arr =
128,129,137,131,140,131,128,136,141,129,129,128,132,132
128,136,140,131,131,131,128,139,135,131,142,136,131,132
128,129,139,128,136,128,128,136,152,138,129,136,131,137
128,129,131,135,145,129,131,129,132,128,132,128,143,129
128,131,137,131,152,131,129,132,146,128,132,131,139,129
128,136,132,128,140,128,131,135,131,131,154,133,133,131
Indices start at 1.
(1, 1) => 128
(5, 11) => 132
(4, 12) => 128
(6, 12) => 133
(1, 6) => 131
(1, 8) => 136
(4, 11) => 132
(5, 10) => 128
(2, 14) => 132
(2, 9) => 135
(4, 13) => 143
(5, 9) => 146
(4, 1) => 128
(4, 9) => 132
(5, 3) => 137
(6, 3) => 132
(1, 11) => 129
(6, 7) => 131
(1, 10) => 129
(2, 10) => 131
(2, 5) => 131
(6, 11) => 154
(4, 14) => 129
(1, 9) => 141

m =
[[123 128 121 133 138 123 135 127]
 [135 133 118 121 148 129 130 136]
 [125 134 130 137 121 122 127 118]
 [132 124 131 127 123 125 115 111]
 [127 124 133 139 138 127 119 112]
 [119 133 120 114 137 114 132 123]
 [130 128 113 141 130 137 131 136]
 [128 122 126 137 129 129 115 141]
 [122 127 107 124 105 131 121 129]
 [120 129 132 125 121 121 141 129]
 [132 130 125 136 135 137 129 149]]
Indices start at 1.
(1, 1) = 123
(6, 8) = 123
(8, 7) = 115
(1, 2) = 128
(1, 6) = 123
(8, 5) = 129
(5, 2) = 124
(8, 4) = 137
(2, 3) = 118
(6, 3) = 120
(3, 2) = 134
(11, 6) = 137
(10, 6) = 121
(11, 4) = 136
(5, 1) = 127
(11, 8) = 149
(7, 3) = 113
(2, 5) = 148
(7, 1) = 130
(10, 5) = 121
(2, 8) = 136
(4, 6) = 125
(6, 1) = 119
(11, 1) = 132
(4, 1) = 132
(4, 7) = 115

x =
[[128 131 129 127 130 127 126 127 130 130]
 [129 131 131 128 127 124 126 129 130 126]
 [127 131 127 132 128 126 128 126 129 129]
 [127 128 125 126 127 130 128 126 127 127]
 [128 125 129 129 128 127 126 129 128 129]
 [141 126 150 127 140 115 109 135 144 129]]
Rows and columns are counted from 1.
row 1 col 1: 128
row 3 col 3: 127
row 5 col 8: 129
row 6 col 8: 135
row 4 col 4: 126
row 4 col 8: 126
row 2 col 7: 126
row 5 col 5: 128
row 4 col 9: 127
row 6 col 4: 127
row 2 col 1: 129
row 3 col 6: 126
row 4 col 10: 127
row 3 col 5: 128
row 5 col 2: 125
row 1 col 2: 131
row 5 col 9: 128
row 6 col 7: 109
row 1 col 3: 129

A =
[[122 133 121 123 132 121 117 142 122 123 136 137 135 130 143 124]
 [116 139 125 123 122 131 120 122 141 127 119 114 117 137 130 123]
 [118 131 120 119 125 136 128 130 138 128 136 125 108 133 134 124]
 [141 136 124 123 131 136 119 118 135 131 106 135 127 125 130 128]
 [140 129 116 117 133 136 119 127 128 135 128 146 119 121 130 124]
 [130 125 134 146 126 115 123 139 124 120 125 121 140 131 130 128]
 [134 123 128 138 132 121 118 137 130 123 136 131 112 117 133 129]
 [135 122 130 139 132 125 118 139 129 122 137 131 112 118 132 130]
 [127 129 119 114 127 140 136 118 131 138 131 135 114 128 127 125]
 [129 124 138 130 126 128 142 120 127 130 127 120 142 128 115 132]
 [116 121 136 130 127 126 136 135 124 123 146 121 126 135 129 135]
 [123 128 136 140 121 123 128 120 141 127 126 109 117 132 123 130]
 [119 130 124 111 128 138 141 123 119 132 136 138 135 132 127 129]
 [135 128 132 148 122 121 116 132 134 125 118 121 120 121 129 127]]
Indices start at 1.
row 1 col 1: 122
row 8 col 11: 137
row 9 col 8: 118
row 12 col 9: 141
row 10 col 11: 127
row 11 col 13: 126
row 6 col 4: 146
row 14 col 7: 116
row 7 col 15: 133
row 4 col 15: 130
row 6 col 3: 134
row 6 col 12: 121
row 10 col 4: 130
row 12 col 6: 123
row 1 col 4: 123
row 11 col 4: 130
row 10 col 16: 132
row 3 col 4: 119
row 1 col 12: 137
row 10 col 1: 129
row 7 col 2: 123
row 8 col 15: 132
row 10 col 5: 126
row 9 col 5: 127
row 1 col 9: 122
row 8 col 12: 131
row 6 col 9: 124
row 3 col 12: 125
row 12 col 5: 121
row 8 col 13: 112
row 3 col 11: 136
row 12 col 10: 127
row 3 col 2: 131
row 5 col 4: 117
row 11 col 5: 127
row 11 col 10: 123
row 5 col 1: 140

a = [[120, 124, 152, 138], [117, 117, 134, 138], [117, 118, 134, 138], [118, 121, 151, 138], [122, 123, 153, 138], [117, 117, 134, 138], [118, 122, 151, 138], [117, 117, 133, 138], [122, 123, 153, 138], [118, 122, 150, 138], [123, 123, 153, 138], [116, 121, 135, 138]]
Indices start at 1.
row 1 col 1: 120
row 1 col 4: 138
row 1 col 3: 152
row 2 col 2: 117
row 3 col 2: 118
row 7 col 2: 122
row 1 col 2: 124
row 12 col 1: 116
row 6 col 1: 117
row 12 col 4: 138
row 8 col 2: 117
row 8 col 4: 138
row 10 col 3: 150
row 6 col 3: 134
row 7 col 1: 118
row 3 col 4: 138
row 11 col 2: 123
row 4 col 1: 118
row 3 col 3: 134
row 2 col 1: 117
row 5 col 1: 122
row 9 col 1: 122

B =
[[130 132 131 126 126 126 133 129 147 124 132 140 128]
 [135 128 133 124 134 143 132 132 120 123 131 113 133]
 [130 129 130 131 126 131 131 128 137 120 130 131 127]
 [109 119 110 154 118 104 109 114 111 131 113 128 113]
 [131 130 131 110 134 128 130 133 126 144 131 133 135]
 [129 130 130 133 124 127 131 127 143 118 130 134 125]
 [127 131 128 125 123 117 130 128 149 131 130 150 126]
 [130 128 129 133 127 132 129 128 128 121 128 124 127]
 [128 127 127 132 124 126 128 127 132 125 127 133 126]
 [126 126 126 144 120 126 127 124 135 113 126 130 121]
 [134 129 132 119 131 135 132 132 128 130 131 127 133]
 [131 125 129 137 127 138 128 128 118 117 127 115 127]]
Indices start at 1.
(1, 1): 130
(9, 8): 127
(10, 2): 126
(3, 4): 131
(12, 11): 127
(3, 13): 127
(8, 1): 130
(4, 7): 109
(3, 3): 130
(8, 5): 127
(5, 5): 134
(10, 8): 124
(12, 8): 128
(8, 10): 121
(8, 3): 129
(4, 8): 114
(8, 8): 128
(4, 12): 128
(4, 11): 113
(12, 4): 137
(11, 3): 132
(6, 10): 118
(11, 1): 134
(3, 9): 137
(6, 2): 130
(4, 2): 119
(10, 12): 130
(7, 6): 117
(5, 12): 133
(2, 13): 133
(11, 10): 130
(11, 2): 129

W =
[[133 130 127 122 123 116 124 123 118 134 130 135 133 136 122 148]
 [125 139 114 131 132 125 130 135 130 121 124 130 118 129 130 128]
 [123 124 145 129 132 135 141 142 125 127 120 128 126 118 128 120]
 [134 122 118 131 126 126 123 124 140 118 138 116 130 130 136 124]
 [140 123 133 122 119 118 133 138 129 115 128 123 127 143 122 121]
 [117 131 126 124 140 112 140 134 123 130 122 121 134 111 139 130]
 [127 129 122 126 110 130 123 137 133 125 134 123 118 137 116 126]
 [120 123 128 140 138 125 153 135 136 130 137 135 126 126 127 127]
 [128 135 135 128 125 128 131 123 144 131 119 143 134 117 131 114]
 [126 133 120 131 123 117 118 130 124 132 131 127 126 118 118 137]]
Indices start at 1.
row 1 col 1 = 133
row 2 col 13 = 118
row 8 col 7 = 153
row 8 col 2 = 123
row 1 col 6 = 116
row 4 col 12 = 116
row 7 col 16 = 126
row 1 col 16 = 148
row 7 col 13 = 118
row 9 col 14 = 117
row 2 col 16 = 128
row 5 col 13 = 127
row 9 col 13 = 134
row 9 col 4 = 128
row 10 col 16 = 137
row 7 col 7 = 123
row 7 col 10 = 125
row 4 col 5 = 126
row 6 col 3 = 126
row 5 col 12 = 123
row 3 col 2 = 124
row 5 col 11 = 128
row 9 col 6 = 128
row 3 col 11 = 120
row 2 col 12 = 130
row 5 col 8 = 138
row 3 col 9 = 125
row 6 col 8 = 134
row 10 col 10 = 132
row 7 col 1 = 127
row 6 col 12 = 121
row 3 col 4 = 129
row 1 col 13 = 133
row 10 col 6 = 117

grid =
[[151 125 101 101 134]
 [151 125 101 100 134]
 [128 128 128 128 128]
 [151 125 101 101 134]
 [152 125 101 100 134]
 [151 125 101 100 134]
 [151 125 101 101 133]
 [150 125 102 101 133]
 [105 130 155 155 123]]
Indices start at 1.
row 1 col 1 => 151
row 8 col 3 => 102
row 4 col 2 => 125
row 5 col 5 => 134
row 4 col 5 => 134
row 2 col 1 => 151
row 3 col 1 => 128
row 9 col 3 => 155
row 9 col 1 => 105
row 4 col 3 => 101
row 3 col 4 => 128
row 6 col 2 => 125
row 3 col 2 => 128
row 7 col 5 => 133
row 5 col 1 => 152
row 4 col 4 => 101
row 6 col 1 => 151
